Small tables with named rows and columns. After each table, cells are looked up by row and column.

Table sebu
,kunelod,nulosak,lizi,mifivaf,mis,temob,losi,tiraka
gifo,-0.8,3.2,3.1,-0.3,-2.1,-6.5,-3.2,0.5
ronom,-2.5,-0.9,2.1,-1.5,-7.1,4.4,-0.2,1.7
goru,-0.5,4.4,3.0,0.0,-3.0,-3.7,-6.1,0.1
pepu,3.3,-2.2,-2.4,0.2,5.7,-1.3,-0.9,-2.6
zotalor,-2.3,-1.4,2.0,-2.1,-6.6,3.7,-1.4,1.7
zap,-4.7,0.3,-0.3,0.5,0.1,4.4,4.1,1.9
dusa,-2.0,1.6,-1.4,1.3,0.2,5.7,5.6,4.0
lok,3.5,1.6,-7.3,-2.3,1.8,2.6,3.7,1.0
vuz,-0.2,-1.5,5.4,2.2,4.6,-7.3,-2.3,-2.5
tol,-1.0,0.5,4.9,-1.4,0.2,-7.2,-1.9,-0.9
vakav,-3.1,0.5,-1.7,2.2,0.4,4.7,6.0,4.2
sokuge,0.3,-2.1,5.3,2.3,4.3,-6.1,-2.5,-2.8
gav,-1.2,3.7,2.9,-0.4,-2.8,-6.8,-3.9,0.3
gub,-2.9,0.3,-0.6,1.1,0.3,5.4,5.1,3.5

What is the tiraka of vuz in sebu? -2.5
What is the kunelod of ronom in sebu? -2.5
What is the lizi of gav in sebu? 2.9
What is the temob of pepu in sebu? -1.3
What is the tiraka of gav in sebu? 0.3
What is the temob of dusa in sebu? 5.7
What is the lizi of tol in sebu? 4.9
What is the losi of zap in sebu? 4.1
What is the lizi of zotalor in sebu? 2.0
What is the temob of ronom in sebu? 4.4
What is the losi of pepu in sebu? -0.9
What is the nulosak of dusa in sebu? 1.6
What is the mis of vakav in sebu? 0.4
What is the temob of gav in sebu? -6.8
What is the losi of gifo in sebu? -3.2
What is the kunelod of lok in sebu? 3.5

kesag:
fields: tirav, vumob, lak, vufip, mig
korisu: [-0.80, 0.44, -0.47, -0.64, -0.41]
zef: [-0.78, 0.44, -0.32, -0.60, -0.40]
nugesi: [-0.30, -0.71, 0.62, -0.64, -0.27]

What is the lak of korisu in kesag? -0.47
What is the tirav of zef in kesag? -0.78
What is the vumob of nugesi in kesag? -0.71
What is the mig of nugesi in kesag? -0.27
What is the lak of nugesi in kesag? 0.62
What is the vumob of korisu in kesag? 0.44
What is the mig of zef in kesag? -0.40
What is the tirav of korisu in kesag? -0.80
What is the vumob of zef in kesag? 0.44
What is the lak of zef in kesag? -0.32
What is the vufip of korisu in kesag? -0.64
What is the vufip of nugesi in kesag? -0.64
What is the tirav of nugesi in kesag? -0.30
What is the mig of korisu in kesag? -0.41
What is the vufip of zef in kesag? -0.60
Which row has the largest lak? nugesi

Table mosamoz
	rom	daleto
pobipi	35	56
pozeg	42	32
ropit	76	57
fakanot	27	61
dize	29	64
tuse	24	71

What is the daleto of pobipi in mosamoz?
56
What is the rom of pozeg in mosamoz?
42
What is the daleto of fakanot in mosamoz?
61
What is the rom of dize in mosamoz?
29
What is the rom of pobipi in mosamoz?
35
What is the daleto of tuse in mosamoz?
71
What is the daleto of pozeg in mosamoz?
32
What is the daleto of dize in mosamoz?
64
What is the rom of tuse in mosamoz?
24
What is the daleto of ropit in mosamoz?
57

nuza:
,durone,pitado,mononov,divu,vap,pedapep,gur,pes,perodig
binap,48.111,50.334,49.711,45.836,47.967,47.447,47.906,50.378,47.645
rem,17.701,63.852,86.584,61.003,57.352,23.127,38.370,46.722,50.766
sar,32.479,53.557,71.017,53.668,51.092,32.652,41.080,43.142,46.827
lobilis,81.433,29.823,6.659,30.005,39.380,72.734,58.824,46.192,38.500
femupi,50.106,50.789,46.491,45.305,48.704,49.920,49.653,52.157,48.044
fip,25.944,60.090,77.071,57.829,56.232,29.791,41.834,47.254,49.591

What is the gur of rem in nuza? 38.370
What is the durone of lobilis in nuza? 81.433
What is the mononov of rem in nuza? 86.584
What is the gur of sar in nuza? 41.080
What is the pes of lobilis in nuza? 46.192
What is the mononov of fip in nuza? 77.071
What is the pes of femupi in nuza? 52.157
What is the mononov of sar in nuza? 71.017
What is the vap of rem in nuza? 57.352
What is the divu of binap in nuza? 45.836
What is the pitado of femupi in nuza? 50.789
What is the divu of rem in nuza? 61.003
What is the perodig of femupi in nuza? 48.044
What is the pedapep of femupi in nuza? 49.920
What is the pitado of rem in nuza? 63.852
What is the pitado of binap in nuza? 50.334
What is the mononov of binap in nuza? 49.711
What is the mononov of lobilis in nuza? 6.659
What is the pes of fip in nuza? 47.254
Which row has the largest pes? femupi

Table supit
cols = vekin, gomi, gider, rigufil, rila, vonupa, nav, zedu, nogolu
zonope: [5.861, 5.843, 5.769, 5.309, 5.641, 6.232, 7.629, 5.877, 5.795]
fut: [6.611, 5.958, 6.534, 8.825, 6.086, 3.219, 1.375, 8.614, 4.812]
rubo: [5.378, 5.831, 5.795, 4.394, 5.732, 7.940, 7.992, 4.783, 5.976]
vok: [6.468, 6.084, 6.670, 8.336, 6.229, 3.909, 3.199, 8.153, 4.798]
kugemi: [6.665, 6.021, 5.202, 6.735, 6.456, 4.948, 4.640, 5.438, 5.300]
migunu: [5.393, 6.137, 5.864, 3.687, 5.439, 7.200, 9.181, 5.385, 6.538]
zizema: [5.396, 5.601, 4.816, 4.968, 5.450, 6.005, 6.768, 4.952, 6.895]
guvof: [5.618, 6.833, 5.778, 5.660, 5.893, 6.266, 8.091, 5.296, 6.486]
dabeki: [5.729, 6.494, 5.230, 6.285, 5.963, 5.720, 6.036, 5.597, 6.378]
pudo: [5.047, 5.470, 4.519, 3.039, 5.126, 7.847, 7.212, 2.801, 7.135]
deg: [5.221, 5.910, 5.381, 4.424, 5.814, 6.673, 7.689, 4.667, 6.656]
zet: [5.964, 6.133, 5.097, 5.077, 6.226, 6.462, 6.050, 4.526, 6.712]
minen: [6.082, 6.206, 4.980, 4.650, 5.748, 6.730, 7.253, 4.963, 5.817]

guvof, nogolu -> 6.486
guvof, rigufil -> 5.660
guvof, rila -> 5.893
dabeki, zedu -> 5.597
minen, gomi -> 6.206
minen, nogolu -> 5.817
kugemi, nav -> 4.640
migunu, zedu -> 5.385
zonope, gomi -> 5.843
kugemi, zedu -> 5.438
zonope, zedu -> 5.877
guvof, zedu -> 5.296
zizema, gomi -> 5.601
zet, gider -> 5.097
zonope, vekin -> 5.861
deg, gider -> 5.381
dabeki, gomi -> 6.494
zonope, vonupa -> 6.232

